Here is a tiny trained network, its code and every weight. The questions are about switching its units off for an input and a class, where a switched-off unit gives its printed mean instead of its output.

import numpy as np


def w(rows, s, z=0):
    codes = np.array(rows[::2]) - 128.0
    scale = np.full(codes.shape[1], s)
    scale[-1] = z or s
    return codes * scale


def norm(h):
    return h / np.sqrt((h * h).mean(-1, keepdims=True) + 1e-5)


def f(y):
    return y / 2 * (1 + np.tanh(0.7978845608 * (y + 0.044715 * y**3)))


def log_softmax(a):
    a = a - a.max(-1, keepdims=True)
    return a - np.log(np.exp(a).sum(-1, keepdims=True))


def net(x, mask):
    res = np.array(x, float).reshape(1, 8) / 4 @ E
    u = 0
    for l in range(4):
        y = f(norm(res) @ A[l][:, :-1].T + A[l][:, -1])
        res = res + np.where(mask[u : u + 8], y, B[l][:, -1]) @ B[l][:, :-1]
        u += 8
    return log_softmax(norm(res)[-1] @ U[:, :-1].T + U[:, -1])


A, B = {}, {}
E = w([
[146,118,194,72,183,81],'x0',
[149,55,154,159,119,146],'x1',
[137,110,156,3,182,137],'x2',
[78,102,185,149,240,48],'x3',
[144,56,112,108,100,147],'x4',
[158,106,110,106,136,66],'x5',
[130,201,188,95,138,184],'x6',
[145,113,200,165,110,82],'x7',
],0.0042)
A[0] = w([
[49,102,155,229,160,72,2],'0.n1',
[93,160,144,181,139,105,81],'0.n2',
[136,168,53,146,95,193,74],'0.n3',
[105,181,102,124,89,204,99],'0.n4',
[104,2,129,179,160,116,103],'0.n5',
[132,142,131,178,123,139,67],'0.n6',
[165,115,100,146,112,57,66],'0.n7',
[97,106,78,253,89,138,175],'0.n8',
],0.0066,0.0024)
B[0] = w([
[43,210,49,154,162,191,182],'0.n1',
[52,226,167,159,153,87,143],'0.n2',
[171,154,43,190,60,175,196],'0.n3',
[155,184,25,199,116,96,192],'0.n4',
[193,99,28,114,144,201,193],'0.n5',
[57,142,218,164,118,74,128],'0.n6',
[148,140,141,137,4,55,132],'0.n7',
[23,131,239,168,93,122,252],'0.n8',
],0.0046,0.0039)
A[1] = w([
[121,58,165,178,200,62,32],'1.n1',
[147,100,129,123,131,2,99],'1.n2',
[181,83,126,104,125,56,3],'1.n3',
[78,155,74,77,166,138,180],'1.n4',
[180,103,77,131,140,131,65],'1.n5',
[120,162,116,174,124,76,173],'1.n6',
[81,166,138,142,127,190,75],'1.n7',
[107,156,55,156,104,126,51],'1.n8',
],0.0067,0.0019)
B[1] = w([
[183,189,68,165,31,225,180],'1.n1',
[197,162,128,117,49,67,159],'1.n2',
[34,136,112,145,102,80,136],'1.n3',
[186,110,126,113,176,94,248],'1.n4',
[1,190,162,90,145,158,149],'1.n5',
[175,85,47,144,97,108,213],'1.n6',
[136,124,87,137,23,39,215],'1.n7',
[135,127,134,83,77,221,224],'1.n8',
],0.0051,0.0019)
A[2] = w([
[174,103,110,193,112,146,146],'2.n1',
[127,153,74,161,69,196,44],'2.n2',
[105,1,93,174,113,125,146],'2.n3',
[190,168,226,90,110,176,64],'2.n4',
[151,219,133,132,202,103,63],'2.n5',
[97,61,197,117,106,169,234],'2.n6',
[129,137,215,138,109,134,52],'2.n7',
[78,153,185,181,94,101,8],'2.n8',
],0.0078,0.0012)
B[2] = w([
[182,162,76,127,160,139,177],'2.n1',
[154,243,51,165,64,65,253],'2.n2',
[238,151,86,190,113,180,197],'2.n3',
[113,84,140,248,88,185,176],'2.n4',
[255,148,218,161,182,101,180],'2.n5',
[108,85,48,157,127,218,167],'2.n6',
[103,76,199,156,142,191,139],'2.n7',
[93,94,105,11,206,169,175],'2.n8',
],0.0053,0.0043)
A[3] = w([
[139,31,146,67,177,197,96],'3.n1',
[92,114,48,111,100,155,88],'3.n2',
[143,114,100,35,112,244,151],'3.n3',
[105,170,40,55,137,63,146],'3.n4',
[60,157,127,190,142,144,69],'3.n5',
[2,156,186,173,121,147,47],'3.n6',
[101,97,78,184,38,181,6],'3.n7',
[94,34,117,62,169,100,103],'3.n8',
],0.0064,0.0018)
B[3] = w([
[138,71,32,196,146,201,189],'3.n1',
[131,207,182,78,173,129,196],'3.n2',
[73,124,83,107,213,88,205],'3.n3',
[26,64,210,126,80,184,199],'3.n4',
[81,166,135,115,114,72,164],'3.n5',
[3,116,202,157,122,68,160],'3.n6',
[245,176,65,146,148,58,255],'3.n7',
[213,28,76,213,57,109,135],'3.n8',
],0.005,0.0034)
U = w([
[171,18,71,123,177,202,158],'0',
[4,183,165,183,125,85,97],'1',
[144,49,141,59,41,33,97],'2',
[173,204,34,176,56,125,193],'3',
[179,161,200,104,209,69,172],'4',
[121,79,229,167,138,198,91],'5',
[73,144,85,10,115,153,72],'6',
[90,110,146,94,107,137,2],'7',
],0.013,0.0067)

Each question gives the input, the list of numbers given to net, and the class t.
The units are the neurons (one row each of A and B). Each row of codes is followed by its name. A weight is (code - 128) times the scale printed after its matrix; where a second scale follows, it is the last column's (A, B and U).
mask holds one flag per neuron, layer by layer. A switched-off neuron (its flag False) gives its mean, the last column of its row in B, instead of its output. The means were averaged over made-up inputs and are rounded, as every weight is.
A unit's drop is (log p(t) with every unit on - log p(t) with that unit switched off) / (log p(t) with every unit on - log p(t) with every unit switched off).
The circuit of an input: a set's keep is (log p(t) with only the set's units on - log p(t) with every unit switched off) / (log p(t) with every unit on - log p(t) with every unit switched off). Starting from the 12 units with the biggest drops (on a tie, the unit counted first), units are removed one at a time, each time the one whose removal leaves the highest keep (on an exact tie, the one counted first), for as long as the keep stays at least 0.8.
units of the circuit, in order: the units of the circuit, biggest drop first
most important unit: the unit with the biggest drop
k most important neurons: the k neurons with the biggest drops, biggest first
top k neurons in layer l: the k neurons of layer l with the biggest drops, biggest first
input [-5,-4,4,-1,-6,2,-2,6], class 4: units of the circuit, in order => (0.n3 1.n1 2.n5)
input [2,4,-8,7,-8,1,8,-7], class 4: units of the circuit, in order => (2.n5)
input [5,0,8,-8,-6,6,6,4], class 5: units of the circuit, in order => (2.n4 2.n2)
input [-1,1,1,0,-4,0,7,1], class 5: units of the circuit, in order => (0.n1 0.n3 2.n7)
input [6,6,5,5,1,3,-5,5], class 0: top 2 neurons in layer 0 => (0.n5 0.n4)
input [4,0,-8,-4,-1,-2,5,4], class 1: 3 most important neurons => (0.n8 0.n5 3.n6)
input [4,6,0,-4,-1,-2,-5,-1], class 0: 2 most important neurons => (0.n4 1.n1)
input [-7,-2,8,0,-4,5,2,-4], class 0: units of the circuit, in order => (1.n4 2.n2 1.n1)
input [5,-6,-5,6,6,8,-5,5], class 3: 3 most important neurons => (1.n1 0.n1 0.n5)
input [8,-3,1,3,1,-3,0,4], class 5: 3 most important neurons => (2.n4 1.n1 0.n4)
input [8,-7,8,4,5,-2,3,-2], class 0: top 2 neurons in layer 2 => (2.n2 2.n4)
input [-4,-2,2,2,5,2,-3,-5], class 0: top 3 neurons in layer 1 => (1.n1 1.n7 1.n4)
input [6,2,-2,7,2,1,7,0], class 5: 3 most important neurons => (2.n4 0.n4 1.n1)
input [-3,-1,4,-3,4,7,6,-2], class 6: most important unit => 0.n8
input [0,-2,-6,6,-2,6,-1,5], class 1: top 2 neurons in layer 3 => (3.n7 3.n4)
input [3,-6,-3,5,-6,-1,-2,2], class 4: 2 most important neurons => (2.n5 0.n8)
input [5,-3,-4,3,-8,-3,3,1], class 4: 2 most important neurons => (2.n5 0.n8)
input [7,-5,-6,-6,-8,-1,-7,2], class 1: 2 most important neurons => (0.n8 0.n5)
input [8,-5,-4,3,4,7,2,7], class 2: top 2 neurons in layer 3 => (3.n7 3.n2)
input [1,-4,3,5,6,5,-2,3], class 2: most important unit => 1.n2
input [3,1,3,-7,-5,6,8,5], class 5: 2 most important neurons => (2.n4 2.n2)
input [2,-6,4,-3,-4,6,0,-6], class 4: top 3 neurons in layer 2 => (2.n5 2.n6 2.n8)
input [8,7,-8,2,-1,-4,2,2], class 1: 2 most important neurons => (0.n1 0.n2)
input [4,-5,5,-2,8,0,6,-5], class 0: 2 most important neurons => (2.n2 3.n1)
